Here is a tiny trained network, its code and every weight. The questions are about switching its units off for an input and a class, where a switched-off unit gives its printed mean instead of its output.

import numpy as np


def w(rows, s, z=0):
    codes = np.array(rows[::2]) - 128.0
    scale = np.full(codes.shape[1], s)
    scale[-1] = z or s
    return codes * scale


def norm(h):
    return h / np.sqrt((h * h).mean(-1, keepdims=True) + 1e-5)


def f(y):
    return y / 2 * (1 + np.tanh(0.7978845608 * (y + 0.044715 * y**3)))


def log_softmax(a):
    a = a - a.max(-1, keepdims=True)
    return a - np.log(np.exp(a).sum(-1, keepdims=True))


def net(x, mask):
    res = np.array(x, float).reshape(1, 3) / 4 @ E
    u = 0
    for l in range(3):
        y = f(norm(res) @ A[l][:, :-1].T + A[l][:, -1])
        res = res + np.where(mask[u : u + 3], y, B[l][:, -1]) @ B[l][:, :-1]
        u += 3
    return log_softmax(norm(res)[-1] @ U[:, :-1].T + U[:, -1])


A, B = {}, {}
E = w([
[171,11,164,59],'x0',
[199,77,62,196],'x1',
[122,161,223,254],'x2',
],0.008)
A[0] = w([
[211,177,128,157,132],'L0N0',
[62,216,20,80,4],'L0N1',
[254,180,114,136,5],'L0N2',
],0.0074,0.0026)
B[0] = w([
[161,110,125,24,171],'L0N0',
[248,255,213,161,254],'L0N1',
[230,27,99,138,109],'L0N2',
],0.0084,0.0021)
A[1] = w([
[194,211,60,96,1],'L1N0',
[128,128,88,247,36],'L1N1',
[100,119,180,36,139],'L1N2',
],0.012,0.0036)
B[1] = w([
[167,44,244,164,207],'L1N0',
[195,179,72,37,211],'L1N1',
[148,205,101,76,253],'L1N2',
],0.011,0.0043)
A[2] = w([
[95,238,248,124,53],'L2N0',
[26,212,110,147,3],'L2N1',
[1,199,59,183,133],'L2N2',
],0.0089,0.0049)
B[2] = w([
[60,94,137,105,254],'L2N0',
[145,48,151,248,143],'L2N1',
[165,108,70,170,152],'L2N2',
],0.017,0.0059)
U = w([
[8,99,236,51,135],'0',
[118,162,59,27,224],'1',
[234,24,172,172,35],'2',
[120,16,25,42,4],'3',
[28,37,154,209,5],'4',
],0.011,0.0043)

Each question gives the input, the list of numbers given to net, and the class t.
The units are the neurons (one row each of A and B). Each row of codes is followed by its name. A weight is (code - 128) times the scale printed after its matrix; where a second scale follows, it is the last column's (A, B and U).
mask holds one flag per neuron, layer by layer. A switched-off neuron (its flag False) gives its mean, the last column of its row in B, instead of its output. The means were averaged over made-up inputs and are rounded, as every weight is.
A unit's drop is (log p(t) with every unit on - log p(t) with that unit switched off) / (log p(t) with every unit on - log p(t) with every unit switched off).
The circuit of an input: a set's keep is (log p(t) with only the set's units on - log p(t) with every unit switched off) / (log p(t) with every unit on - log p(t) with every unit switched off). Starting from all 9 units, units are removed one at a time, each time the one whose removal leaves the highest keep (on an exact tie, the one counted first), for as long as the keep stays at least 0.8.
units of the circuit, in order: the units of the circuit, biggest drop first
unit that matters most: the unit with the biggest drop
k most important neurons: the k neurons with the biggest drops, biggest first
top k neurons in layer l: the k neurons of layer l with the biggest drops, biggest first
drop of u: that unit's drop, to one decimal
input [-3,0,-8], class 0: units of the circuit, in order => (L1N0)
input [-2,-3,-8], class 0: 3 most important neurons => (L1N0, L0N1, L1N1)
input [-3,-5,-7], class 0: units of the circuit, in order => (L0N1, L1N0, L2N0)
input [0,8,-5], class 2: 2 most important neurons => (L2N0, L1N2)
input [-8,-5,6], class 4: 3 most important neurons => (L2N1, L2N2, L2N0)
input [-8,3,0], class 2: 4 most important neurons => (L1N0, L1N2, L0N0, L0N1)
input [0,-8,6], class 4: units of the circuit, in order => (L2N1, L1N0, L2N2, L0N1)
input [7,-1,-1], class 1: 3 most important neurons => (L1N2, L2N0, L1N0)
input [5,-6,0], class 1: 2 most important neurons => (L1N2, L1N0)
input [-4,8,-8], class 2: units of the circuit, in order => (L1N0, L0N1)
input [-3,-8,1], class 4: units of the circuit, in order => (L2N1, L2N2, L1N0)
input [-3,6,1], class 1: 3 most important neurons => (L1N1, L0N1, L2N1)
input [-3,-7,6], class 4: 4 most important neurons => (L2N1, L2N2, L1N0, L0N1)
input [5,-3,0], class 1: top 2 neurons in layer 1 => (L1N2, L1N0)
input [-7,1,-3], class 2: unit that matters most => L1N0
input [-7,0,-2], class 0: 2 most important neurons => (L1N0, L2N0)
input [-1,7,1], class 1: 3 most important neurons => (L1N1, L1N0, L0N1)
input [-2,-1,1], class 4: top 2 neurons in layer 0 => (L0N2, L0N1)
input [-5,-6,-8], class 0: top 2 neurons in layer 1 => (L1N0, L1N1)
input [-8,6,6], class 1: unit that matters most => L1N1
input [3,-5,-2], class 1: 3 most important neurons => (L1N2, L1N0, L2N0)
input [-7,1,-7], class 2: 2 most important neurons => (L1N0, L1N2)
input [-1,5,1], class 1: top 2 neurons in layer 1 => (L1N1, L1N0)
input [-1,-8,4], class 4: drop of L2N0 => -0.1
input [-8,6,-7], class 2: drop of L1N0 => 0.5
input [-4,2,-8], class 2: drop of L1N0 => 0.6
input [4,-3,0], class 1: drop of L2N0 => 0.1
input [-5,0,-3], class 0: unit that matters most => L2N0
